Below are the code and all the weights of a small trained network. Each question names an input and a class and asks about switching units off, where a switched-off unit gives its printed mean instead of its output.

import numpy as np


def w(rows, s, z=0):
    codes = np.array(rows[::2]) - 128.0
    scale = np.full(codes.shape[1], s)
    scale[-1] = z or s
    return codes * scale


def norm(h):
    return h / np.sqrt((h * h).mean(-1, keepdims=True) + 1e-5)


def f(y):
    return np.maximum(y, 0)


def log_softmax(a):
    a = a - a.max(-1, keepdims=True)
    return a - np.log(np.exp(a).sum(-1, keepdims=True))


def net(x, mask):
    res = np.array(x, float).reshape(1, 5) / 4 @ E
    u = 0
    for l in range(2):
        y = f(norm(res) @ A[l][:, :-1].T + A[l][:, -1])
        res = res + np.where(mask[u : u + 11], y, B[l][:, -1]) @ B[l][:, :-1]
        u += 11
    return log_softmax(norm(res)[-1] @ U[:, :-1].T + U[:, -1])


A, B = {}, {}
E = w([
[242,53,12,210,111,62,149],'x0',
[128,87,83,80,1,119,41],'x1',
[130,111,123,104,145,129,135],'x2',
[129,116,122,119,143,142,124],'x3',
[132,8,219,133,36,211,167],'x4',
],0.0032)
A[0] = w([
[205,50,76,171,109,150,197,3],'L0N1',
[134,160,109,82,11,88,112,199],'L0N2',
[42,162,150,118,148,146,161,75],'L0N3',
[202,109,55,145,151,62,148,60],'L0N4',
[198,122,89,118,69,217,244,104],'L0N5',
[212,51,117,191,91,173,178,25],'L0N6',
[75,147,125,93,138,109,77,67],'L0N7',
[99,103,74,108,122,86,17,58],'L0N8',
[204,180,3,148,157,97,120,79],'L0N9',
[66,48,170,146,104,203,138,194],'L0N10',
[73,240,65,95,169,124,101,191],'L0N11',
],0.0053,0.0021)
B[0] = w([
[225,170,150,109,129,2,81,229],'L0N1',
[151,19,142,75,108,160,113,232],'L0N2',
[181,147,105,145,156,110,212,196],'L0N3',
[53,136,70,195,82,215,153,230],'L0N4',
[97,217,158,104,218,100,148,205],'L0N5',
[151,163,157,80,179,16,51,234],'L0N6',
[130,52,150,48,74,72,23,173],'L0N7',
[75,49,70,115,54,164,168,191],'L0N8',
[91,86,136,216,84,226,129,249],'L0N9',
[118,182,176,133,20,188,152,252],'L0N10',
[218,118,172,101,231,33,69,255],'L0N11',
],0.0039,0.0041)
A[1] = w([
[199,109,160,176,97,131,199,120],'L1N1',
[88,99,172,34,210,14,29,232],'L1N2',
[64,87,56,222,137,155,149,85],'L1N3',
[102,122,48,163,149,87,190,34],'L1N4',
[63,176,155,94,61,131,254,125],'L1N5',
[192,203,211,188,187,85,166,254],'L1N6',
[53,182,111,83,185,97,142,42],'L1N7',
[91,78,39,182,138,157,204,187],'L1N8',
[91,193,49,221,180,134,199,25],'L1N9',
[93,127,33,223,198,149,189,4],'L1N10',
[242,115,123,166,80,85,140,81],'L1N11',
],0.0046,0.0024)
B[1] = w([
[44,129,103,48,208,119,105,165],'L1N1',
[182,59,92,144,54,2,182,248],'L1N2',
[171,101,150,205,116,216,73,166],'L1N3',
[140,207,102,153,94,150,82,145],'L1N4',
[37,141,131,135,162,213,154,173],'L1N5',
[66,192,49,111,233,130,213,254],'L1N6',
[162,125,65,173,88,105,167,146],'L1N7',
[145,225,124,186,89,238,84,171],'L1N8',
[218,140,198,124,204,138,42,161],'L1N9',
[197,130,225,181,152,174,70,162],'L1N10',
[69,93,93,65,210,74,136,181],'L1N11',
],0.0047,0.0056)
U = w([
[178,192,99,144,252,1,208,135],'0',
[199,38,98,87,79,12,62,240],'1',
[197,162,149,219,203,160,60,145],'2',
[194,69,78,225,57,175,60,73],'3',
[82,180,197,113,182,187,195,117],'4',
[112,79,237,97,11,212,113,4],'5',
],0.0053,0.0023)

Each question gives the input, the list of numbers given to net, and the class t.
The units are the neurons (one row each of A and B). Each row of codes is followed by its name. A weight is (code - 128) times the scale printed after its matrix; where a second scale follows, it is the last column's (A, B and U).
mask holds one flag per neuron, layer by layer. A switched-off neuron (its flag False) gives its mean, the last column of its row in B, instead of its output. The means were averaged over made-up inputs and are rounded, as every weight is.
A unit's drop is (log p(t) with every unit on - log p(t) with that unit switched off) / (log p(t) with every unit on - log p(t) with every unit switched off).
The circuit of an input: a set's keep is (log p(t) with only the set's units on - log p(t) with every unit switched off) / (log p(t) with every unit on - log p(t) with every unit switched off). Starting from the 12 units with the biggest drops (on a tie, the unit counted first), units are removed one at a time, each time the one whose removal leaves the highest keep (on an exact tie, the one counted first), for as long as the keep stays at least 0.8.
units of the circuit, in order: the units of the circuit, biggest drop first
unit that matters most: the unit with the biggest drop
k most important neurons: the k neurons with the biggest drops, biggest first
top k neurons in layer l: the k neurons of layer l with the biggest drops, biggest first
drop when u is switched off: that unit's drop, to one decimal
input [-4,2,7,2,-6], class 1: 2 most important neurons => L0N7; L1N2
input [4,-3,7,-6,-1], class 2: unit that matters most => L0N4
input [-7,3,3,0,-6], class 1: units of the circuit, in order => L0N7; L1N2
input [-5,1,-8,-4,-8], class 1: units of the circuit, in order => L1N2; L0N7
input [-2,1,8,-6,-8], class 1: 2 most important neurons => L1N2; L0N7
input [0,-3,-2,-2,8], class 4: top 2 neurons in layer 0 => L0N10; L0N11
input [-5,3,5,-1,-8], class 1: units of the circuit, in order => L0N7; L1N2
input [3,-4,7,7,0], class 2: 2 most important neurons => L0N4; L0N11
input [1,5,-7,-7,-6], class 3: 2 most important neurons => L0N9; L0N8
input [8,0,7,-6,-2], class 2: 2 most important neurons => L0N4; L1N2
input [-6,-1,3,5,0], class 0: 2 most important neurons => L0N11; L0N9
input [6,-4,4,2,-1], class 2: 2 most important neurons => L0N4; L0N9
input [2,-1,-2,-5,-6], class 2: 2 most important neurons => L0N9; L0N11
input [1,7,7,8,-3], class 3: unit that matters most => L0N8
input [4,-1,8,-4,8], class 0: 2 most important neurons => L0N5; L1N6
input [-6,1,4,5,0], class 1: top 2 neurons in layer 1 => L1N2; L1N6
input [0,3,-2,-3,-8], class 1: top 2 neurons in layer 0 => L0N11; L0N7
input [6,-7,-6,-3,-5], class 2: drop when L0N9 is switched off => 0.1
input [-8,-4,-4,1,0], class 0: drop when L0N4 is switched off => 0.3
input [4,-4,-3,1,6], class 0: unit that matters most => L1N6
input [8,-8,0,8,0], class 2: drop when L0N4 is switched off => 0.6
input [8,4,1,-2,-2], class 3: drop when L0N4 is switched off => 0.4
